Group and class of each row
[ 20.9  34.8 -34.3  -6.7  15.9  -8.7  12.1  23.3  13.1   6.4   5.5  -8.6
  -2.3  49.8   9.6  13.1  -6.4  11.8  10.1  -3.1   2.1  -3.7  37.6   1.4]
(39) (13)
[ 16.7  51.0   4.4 -14.5  -9.8   8.7  12.0  -6.0  -6.9   0.3  13.2 -13.5
  -3.3   9.2  16.1   5.6   9.0 -20.0  18.3 -14.3 -17.2   2.7 -11.5   0.8]
(39) (12)
[-26.4  49.6  35.6   7.6 -13.7  -4.1  27.0  -6.1 -53.3 -11.8  -4.9  -4.4
 -15.4 -52.0 -11.5 -10.0 -10.4  22.1  -1.8 -21.5 -10.7 -18.8  -9.4  -8.2]
(46) (14)
[ 11.4  35.6 -18.4  -7.1  17.6  -0.2   7.0   3.0  20.6   2.0  14.9 -24.3
 -10.0  39.6   7.7   0.8   6.3   3.9  10.4  -5.6  -2.5  13.0  23.8   2.9]
(39) (13)
[ -3.0  53.1   0.2  -6.8   5.0 -11.5   8.0  13.0  28.4  -5.6  11.9  -0.4
  -7.6  34.7  16.2   9.7  10.6 -24.8   3.4  -4.1 -15.1   7.2  28.8   7.3]
(39) (13)
[  5.5  29.9  19.9  12.0 -33.5  -8.7   7.8  -6.4 -29.1   1.4 -11.4  -2.3
   1.0 -46.5  -4.0   0.2  -5.7  15.7   2.0 -12.7   3.6  -1.8 -39.7  -2.3]
(46) (14)
[-15.0   8.0  24.4   4.4   0.8   4.4   4.2   4.6 -32.3  -4.7   4.1  -7.3
 -11.7  12.0 -18.9  -5.1  -2.0  -9.8   6.5  -6.5  -3.5 -13.1 -30.5  -8.2]
(46) (17)
[ -4.0  29.5   3.3   8.9 -13.8  -6.1  11.1 -12.8 -26.0   0.1  -0.6 -12.7
  -9.1 -25.7   0.2  -1.8  -6.2  31.5   2.7 -17.0  -4.7  -2.2 -23.8  -3.9]
(46) (14)
[ 17.4  63.1  -6.8  -5.1  -1.7  17.2  19.2  -1.6   4.1 -11.5   4.1  -5.9
   2.3  14.2  -6.2   3.1   2.1   2.4  12.5  -2.7 -16.0   0.2 -24.4   5.7]
(39) (12)
[-13.6  28.1  38.0   8.7 -18.6  -5.3  15.5  -0.3 -38.8   4.0  11.0  -6.4
  -3.8 -60.0 -10.4 -10.1 -15.2   0.8   1.3 -14.6  -1.8  -5.6 -40.2  -1.2]
(46) (14)
[ 20.1  46.6 -24.3   0.2   7.1   9.6   9.3  10.9  10.7  -9.5   4.3   0.9
   0.9   2.3  -5.0  15.9   0.7  -1.2  10.8 -17.7   2.2  18.4   5.2   2.1]
(39) (13)
[ -7.4   7.8  25.5   6.9 -31.6  -1.8  10.6 -10.6 -42.0  18.4   6.0 -19.9
   0.4 -37.6 -20.6  -5.4   3.4  19.7  10.1   7.4  -1.7 -11.9   5.6 -12.0]
(46) (14)
[ 10.0  42.1 -20.8  -2.0  16.4   3.5  22.5  -0.7  21.8   5.3  10.8 -25.5
 -28.3  35.3  12.8  -5.7  -2.0  20.6   9.1 -12.9  -8.1   2.8  60.1  -4.9]
(39) (13)
[ -8.3 -23.4  27.9   3.7 -19.7  -0.7  -4.1 -10.9 -27.7  10.1   8.4 -43.4
 -12.1 -16.9 -22.7   1.4  15.9   0.2   4.0  -0.2 -17.7 -10.8 -10.2  -7.4]
(46) (17)
[ 27.8  33.8 -20.8 -15.0  17.7   3.8  10.7  -0.2  24.9  -4.4   9.2 -21.7
 -40.6  47.4   1.1   6.4  13.8   3.8  18.9 -13.8  -2.8  14.6  -0.4   3.6]
(39) (13)
[ -3.3  14.2  35.8   6.5 -11.0   5.6   1.5  -8.1 -36.4  -5.1   2.5   2.2
  -7.8 -37.1  -8.4 -11.4  -7.7   4.1   1.9 -14.1  -0.2 -11.5 -46.3  -8.7]
(46) (14)
[ 11.0  55.1 -11.9  -1.2  -0.6  -1.8   6.1  14.1  10.1 -14.6  10.8 -20.9
  -7.3  25.9  27.0  21.1  11.1  -0.2  30.9   3.9 -12.5   6.1  -5.1   0.7]
(39) (12)
[-11.4  10.0  26.6   9.9  -1.5  -4.3  -4.8  -7.0 -19.7 -17.7   2.6 -12.9
  -8.1   8.2 -13.6   6.6   2.6 -10.3  -8.1 -20.9  -8.7  -0.6 -20.7  -4.2]
(46) (17)
[ 22.8  44.6  -9.5 -10.5  25.7  -9.0  15.4  12.4  24.2   6.4   7.6   2.3
 -11.7  65.4   2.0   2.0   1.2  13.3   2.2 -12.8   0.0  14.0   8.1   2.3]
(39) (13)
[-30.7 -15.3  15.5   3.0  -0.9 -11.2   1.9  -0.6 -25.0  18.3   8.2  -3.7
  -0.9 -21.8 -16.1 -22.4  -3.2  -4.4   7.9 -19.2  -7.7 -15.6 -30.4  -9.3]
(46) (17)
[ -2.6  25.8  31.4   8.6 -14.5   5.8   8.9  -8.5 -36.1   8.3   4.1 -14.9
  -3.8 -30.8  -8.8 -17.6   7.5  -1.3  18.1 -24.9  -9.5  -5.4 -56.4  -7.9]
(46) (17)
[  7.5  64.9 -16.4  -5.3  19.4   4.5  18.2  15.2  16.4   2.5   5.8  -8.8
  -6.7  43.3   9.9  -0.7   0.6 -12.6  13.2  12.1 -13.2   6.4  24.0  16.6]
(39) (12)
[ -2.8  27.5  39.4  12.1 -18.1  -5.2  10.6  -2.7 -51.6 -27.8  12.9  -6.6
   4.0 -22.5 -28.5  -5.7 -15.6  18.9  -2.5 -32.8  -0.9  -9.5 -34.2  -6.9]
(46) (14)
[ 15.3  78.3 -23.3  -5.7  11.6  -1.1  25.5  25.2   1.6   5.8  12.0  -3.1
 -12.3  44.8   6.5   8.4   4.1  -2.0  18.1  -3.9   1.2  11.4  24.1   0.9]
(39) (12)
[ -4.8  57.0 -13.2  -3.8   0.0   6.2  22.1  15.0  19.0  -6.2  13.3  11.8
  -6.0  32.4  38.1  14.0   1.5  -7.2  -0.1   9.7 -19.7  -3.2  24.6   1.5]
(39) (12)
[ -5.8  -1.0  31.5   8.6 -16.3   4.8   2.1 -10.8 -36.3   1.8   2.9 -23.3
   4.2 -38.8 -17.7 -18.2   3.8  -6.2  13.5 -16.0  -1.6  -7.9 -64.5  -5.7]
(46) (17)
[-15.4  46.7 -25.2  -0.3  23.1   7.4  33.1   3.0  19.4 -20.0  -1.4  -3.6
  -6.7  20.2  23.7  -6.5  -9.7  19.8   5.1  -7.9 -12.1  -1.5  70.0   4.9]
(39) (13)
[  7.3  76.2 -28.3 -15.3  16.8   7.2  19.9  20.3  28.6 -26.8  -0.7  -3.2
  -6.0  26.1  17.0  -0.1  -7.1 -13.5  13.1 -10.8  -4.1  16.6   7.3   4.9]
(39) (13)
[ -6.8  14.0  41.7   3.5 -19.6   5.6   8.3 -17.1 -46.7  -0.8   0.6  -0.1
  -4.0 -37.9 -31.2 -10.5  -5.8   7.6  -6.7 -10.4  -1.2   0.6 -34.3  -7.7]
(46) (14)
[-18.8  14.2 -40.6  13.1  -9.4  20.8  -0.5  -8.2 -37.6   9.4   8.4 -21.1
 -22.7 -18.8 -13.2  -5.0   0.7  -1.5  14.1  -7.7 -12.2 -19.3 -39.6  -9.6]
(46) (17)
[-19.7  22.4  15.4   6.7  -8.7  -1.2  11.9  -3.4 -30.4  -2.6   0.3 -18.5
  -5.0 -25.9 -10.7 -11.8  -6.7   6.1  15.3  -7.0 -11.2  -7.1  -0.8  -5.2]
(46) (17)
[-15.1  44.4  16.8  -1.7 -17.8  -4.1  20.8  18.4 -46.7   7.7  -5.9  14.1
   2.0 -22.9 -20.3  -9.2 -21.9  21.1   0.1 -16.4   1.7  -6.5   3.5  -9.5]
(46) (14)
[-11.2  15.2  22.4  -3.3   1.8  14.7  12.3   1.5 -21.4  22.9   5.8  -0.4
 -12.2 -17.3  -9.3 -16.5   2.0  12.7  -9.5  -4.4 -15.0  -5.4 -21.3  -5.3]
(46) (14)
